[[ 36.6  32.2  22.1  17.7  23.9  37.5  47.4  44.0]
 [ 20.3  18.1  26.6  40.8  48.1  41.3  21.0  -2.4]
 [ 46.9  33.8  10.8 -10.4 -20.7 -17.4 -10.4  -8.6]
 [  5.7 -13.9 -20.7 -15.8  -8.7 -10.1 -22.2 -40.2]
 [ 25.6  36.0  32.9  23.2  17.8  22.9  36.2  47.0]
 [ 29.6  42.9  48.5  38.2  16.0  -6.9 -19.6 -18.7]
 [  0.0  23.3  35.6  34.2  24.2  17.3  21.7  34.5]
 [ 31.7   8.3 -12.3 -20.5 -16.7  -9.2  -9.2 -20.6]
 [ 31.2  21.3  17.6  25.2  39.2  48.3  42.9  23.9]
 [ 18.3  28.2  41.7  48.1  39.7  18.5  -4.9 -18.7]
 [-15.0 -20.4 -15.1  -8.6 -10.7 -24.1 -42.1 -51.9]
 [ 44.1  47.7  36.2  13.2  -8.6 -20.2 -18.2 -10.6]]
->
[[ 44.1  47.7  36.2  13.2  -8.6 -20.2 -18.2 -10.6]
 [-15.0 -20.4 -15.1  -8.6 -10.7 -24.1 -42.1 -51.9]
 [ 18.3  28.2  41.7  48.1  39.7  18.5  -4.9 -18.7]
 [ 31.2  21.3  17.6  25.2  39.2  48.3  42.9  23.9]
 [ 31.7   8.3 -12.3 -20.5 -16.7  -9.2  -9.2 -20.6]
 [  0.0  23.3  35.6  34.2  24.2  17.3  21.7  34.5]
 [ 29.6  42.9  48.5  38.2  16.0  -6.9 -19.6 -18.7]
 [ 25.6  36.0  32.9  23.2  17.8  22.9  36.2  47.0]
 [  5.7 -13.9 -20.7 -15.8  -8.7 -10.1 -22.2 -40.2]
 [ 46.9  33.8  10.8 -10.4 -20.7 -17.4 -10.4  -8.6]
 [ 20.3  18.1  26.6  40.8  48.1  41.3  21.0  -2.4]
 [ 36.6  32.2  22.1  17.7  23.9  37.5  47.4  44.0]]

[[-11.3 -50.3]
 [-58.5  17.0]]
->
[[-58.5  17.0]
 [-11.3 -50.3]]

[[ 6.3 63.2]
 [63.2 13.2]
 [11.3 65.5]
 [36.3 58.6]
 [64.9 11.0]
 [64.5 10.3]
 [45.0 54.1]
 [ 4.8 57.4]
 [52.8 30.6]]
->
[[52.8 30.6]
 [ 4.8 57.4]
 [45.0 54.1]
 [64.5 10.3]
 [64.9 11.0]
 [36.3 58.6]
 [11.3 65.5]
 [63.2 13.2]
 [ 6.3 63.2]]

[[  8.7   7.0   4.7   6.6   6.5   4.8 -43.6]
 [-20.3 -16.0 -12.5 -19.9 -32.7 -23.7  32.7]
 [ -1.8  -2.8  -3.1  -0.6   3.1   1.8  36.7]
 [-19.1 -21.1 -21.2 -20.7 -51.0 -24.3  -9.0]
 [  0.6  -0.3  -2.0   0.2   3.9   0.0  18.7]
 [  0.2   0.6   1.3   0.8   1.9   1.7   1.8]
 [  1.6   0.7  -0.7   1.3   4.9   1.4  12.4]
 [  1.0   1.6   1.4   1.3   8.2   1.7  20.8]
 [ -6.9  -5.8  -5.9  -7.4  -9.9  -9.7  20.9]
 [  9.8   8.1   6.1   8.9  15.0   9.3 -20.7]]
->
[[  9.8   8.1   6.1   8.9  15.0   9.3 -20.7]
 [ -6.9  -5.8  -5.9  -7.4  -9.9  -9.7  20.9]
 [  1.0   1.6   1.4   1.3   8.2   1.7  20.8]
 [  1.6   0.7  -0.7   1.3   4.9   1.4  12.4]
 [  0.2   0.6   1.3   0.8   1.9   1.7   1.8]
 [  0.6  -0.3  -2.0   0.2   3.9   0.0  18.7]
 [-19.1 -21.1 -21.2 -20.7 -51.0 -24.3  -9.0]
 [ -1.8  -2.8  -3.1  -0.6   3.1   1.8  36.7]
 [-20.3 -16.0 -12.5 -19.9 -32.7 -23.7  32.7]
 [  8.7   7.0   4.7   6.6   6.5   4.8 -43.6]]

[[ 14.2   3.3  22.4  40.5  12.8  23.8]
 [  0.7  -2.2  24.3   9.9  17.0  15.9]
 [ 14.3   0.6  29.1  37.6   4.6  18.0]
 [-10.7   2.7  20.5  -9.2  18.2  -2.9]
 [-13.3  13.7  26.0  34.4  -2.0  34.8]
 [ -1.0  -4.0  10.8  31.7  31.2  50.9]
 [ -0.6  10.4  25.9  20.5   1.2  34.3]
 [-29.2   5.1  38.7  38.0   3.2  36.0]
 [ -2.2  25.4  32.7  14.0  -7.8   1.7]]
->
[[ -2.2  25.4  32.7  14.0  -7.8   1.7]
 [-29.2   5.1  38.7  38.0   3.2  36.0]
 [ -0.6  10.4  25.9  20.5   1.2  34.3]
 [ -1.0  -4.0  10.8  31.7  31.2  50.9]
 [-13.3  13.7  26.0  34.4  -2.0  34.8]
 [-10.7   2.7  20.5  -9.2  18.2  -2.9]
 [ 14.3   0.6  29.1  37.6   4.6  18.0]
 [  0.7  -2.2  24.3   9.9  17.0  15.9]
 [ 14.2   3.3  22.4  40.5  12.8  23.8]]

[[ 15.1  17.8  20.1  21.6 -59.0  20.7]
 [  5.2  42.5  38.3   7.8 -59.3  43.2]]
->
[[  5.2  42.5  38.3   7.8 -59.3  43.2]
 [ 15.1  17.8  20.1  21.6 -59.0  20.7]]

[[-36.2  31.5  40.5]
 [ 66.2 -29.2 -24.1]
 [-34.9  34.6  52.3]
 [ 61.4 -26.6 -14.8]
 [ 65.2 -27.8 -22.6]]
->
[[ 65.2 -27.8 -22.6]
 [ 61.4 -26.6 -14.8]
 [-34.9  34.6  52.3]
 [ 66.2 -29.2 -24.1]
 [-36.2  31.5  40.5]]
